Below is a small trained network, with its code and all its weights. Each question gives an input and a class and asks what happens when units are switched off, that is, made to give their printed mean instead of their output.

import numpy as np


def w(rows, s, z=0):
    codes = np.array(rows[::2]) - 128.0
    scale = np.full(codes.shape[1], s)
    scale[-1] = z or s
    return codes * scale


def f(y):
    return np.maximum(y, 0)


def log_softmax(a):
    a = a - a.max(-1, keepdims=True)
    return a - np.log(np.exp(a).sum(-1, keepdims=True))


def net(x, mask):
    res = np.array(x, float).reshape(1, 6) / 4 @ E
    y = f(res @ A[0][:, :-1].T + A[0][:, -1])
    res = res + np.where(mask, y, B[0][:, -1]) @ B[0][:, :-1]
    return log_softmax(res[-1] @ U[:, :-1].T + U[:, -1])


A, B = {}, {}
E = w([
[124,220,112,42,122,111,150,178,78],'x0',
[107,120,21,179,254,32,172,191,160],'x1',
[162,94,129,147,177,169,101,136,5],'x2',
[203,128,186,59,202,134,206,85,141],'x3',
[34,75,177,78,132,143,178,166,114],'x4',
[174,60,124,79,88,95,54,217,154],'x5',
],0.0075)
A[0] = w([
[34,135,106,172,65,148,85,164,104,2],'neuron 0',
[79,199,124,165,138,180,187,40,102,23],'neuron 1',
[141,130,119,104,143,163,109,129,30,149],'neuron 2',
[106,189,131,77,69,107,148,112,221,57],'neuron 3',
[134,59,166,179,125,172,119,82,170,72],'neuron 4',
[126,253,133,65,104,140,130,183,100,48],'neuron 5',
[29,76,165,90,125,153,152,149,120,95],'neuron 6',
[129,85,176,72,151,152,181,110,142,134],'neuron 7',
[250,198,105,158,113,125,80,82,147,81],'neuron 8',
[144,134,176,96,43,193,98,82,118,2],'neuron 9',
[211,75,128,74,90,143,109,185,152,91],'neuron 10',
],0.012,0.0033)
B[0] = w([
[155,196,175,38,180,134,165,59,105,230],'neuron 0',
[155,124,182,59,121,65,10,197,147,251],'neuron 1',
[181,88,159,226,121,177,134,121,153,223],'neuron 2',
[202,82,165,229,159,198,112,144,68,222],'neuron 3',
[149,54,100,116,69,104,159,65,190,227],'neuron 4',
[107,36,80,120,81,89,152,39,210,211],'neuron 5',
[83,170,83,156,56,167,133,187,103,241],'neuron 6',
[93,203,109,93,139,146,149,80,77,230],'neuron 7',
[22,178,112,96,84,180,178,149,59,234],'neuron 8',
[121,135,64,159,226,74,162,195,149,254],'neuron 9',
[130,163,184,84,131,81,41,138,133,211],'neuron 10',
],0.013,0.0085)
U = w([
[127,117,167,92,83,77,6,181,128,33],'0',
[117,130,46,162,210,73,170,201,156,185],'1',
[66,148,103,132,38,182,130,152,87,56],'2',
[128,39,94,123,55,107,133,48,166,58],'3',
[163,174,164,83,154,155,156,52,100,254],'4',
[185,76,166,212,119,204,105,126,94,177],'5',
],0.011,0.0035)

Each question gives the input, the list of numbers given to net, and the class t.
The units are the neurons (one row each of A and B). Each row of codes is followed by its name. A weight is (code - 128) times the scale printed after its matrix; where a second scale follows, it is the last column's (A, B and U).
mask holds one flag per neuron, in row order. A switched-off neuron (its flag False) gives its mean, the last column of its row in B, instead of its output. The means were averaged over made-up inputs and are rounded, as every weight is.
A unit's drop is (log p(t) with every unit on - log p(t) with that unit switched off) / (log p(t) with every unit on - log p(t) with every unit switched off).
The circuit of an input: a set's keep is (log p(t) with only the set's units on - log p(t) with every unit switched off) / (log p(t) with every unit on - log p(t) with every unit switched off). Starting from all 11 units, units are removed one at a time, each time the one whose removal leaves the highest keep (on an exact tie, the one counted first), for as long as the keep stays at least 0.8.
units of the circuit, in order: the units of the circuit, biggest drop first
top k neurons: the k neurons with the biggest drops, biggest first
drop of u: that unit's drop, to one decimal
input [-4,5,7,-6,-1,-7], class 0: top 3 neurons : (neuron 1; neuron 3; neuron 9)
input [3,-1,-6,-1,-5,-5], class 5: units of the circuit, in order : (neuron 3)
input [7,4,-4,-3,-7,4], class 2: top 4 neurons : (neuron 8; neuron 4; neuron 9; neuron 1)
input [8,6,-1,-2,-7,6], class 3: top 2 neurons : (neuron 5; neuron 9)
input [8,1,-7,-1,-8,-2], class 2: top 3 neurons : (neuron 8; neuron 4; neuron 3)
input [6,1,-6,-5,-2,4], class 3: top 2 neurons : (neuron 5; neuron 1)
input [-2,-8,-6,6,-7,7], class 1: top 2 neurons : (neuron 9; neuron 1)
input [7,4,8,4,-7,-4], class 5: top 2 neurons : (neuron 2; neuron 6)
input [7,-5,-8,4,-8,-1], class 2: top 4 neurons : (neuron 8; neuron 2; neuron 4; neuron 5)
input [-1,7,8,-4,6,3], class 5: units of the circuit, in order : (neuron 9; neuron 2)
input [8,6,-2,-5,-7,5], class 3: top 3 neurons : (neuron 5; neuron 9; neuron 6)
input [-8,7,-4,-3,-5,3], class 3: top 3 neurons : (neuron 9; neuron 4; neuron 6)
input [7,1,4,0,-3,3], class 3: drop of neuron 5 : 0.7
input [7,-4,8,3,-7,-6], class 5: units of the circuit, in order : (neuron 2)
input [-7,0,-1,5,7,0], class 2: drop of neuron 7 : 0.9
input [1,0,-4,0,-2,3], class 5: drop of neuron 2 : -0.1
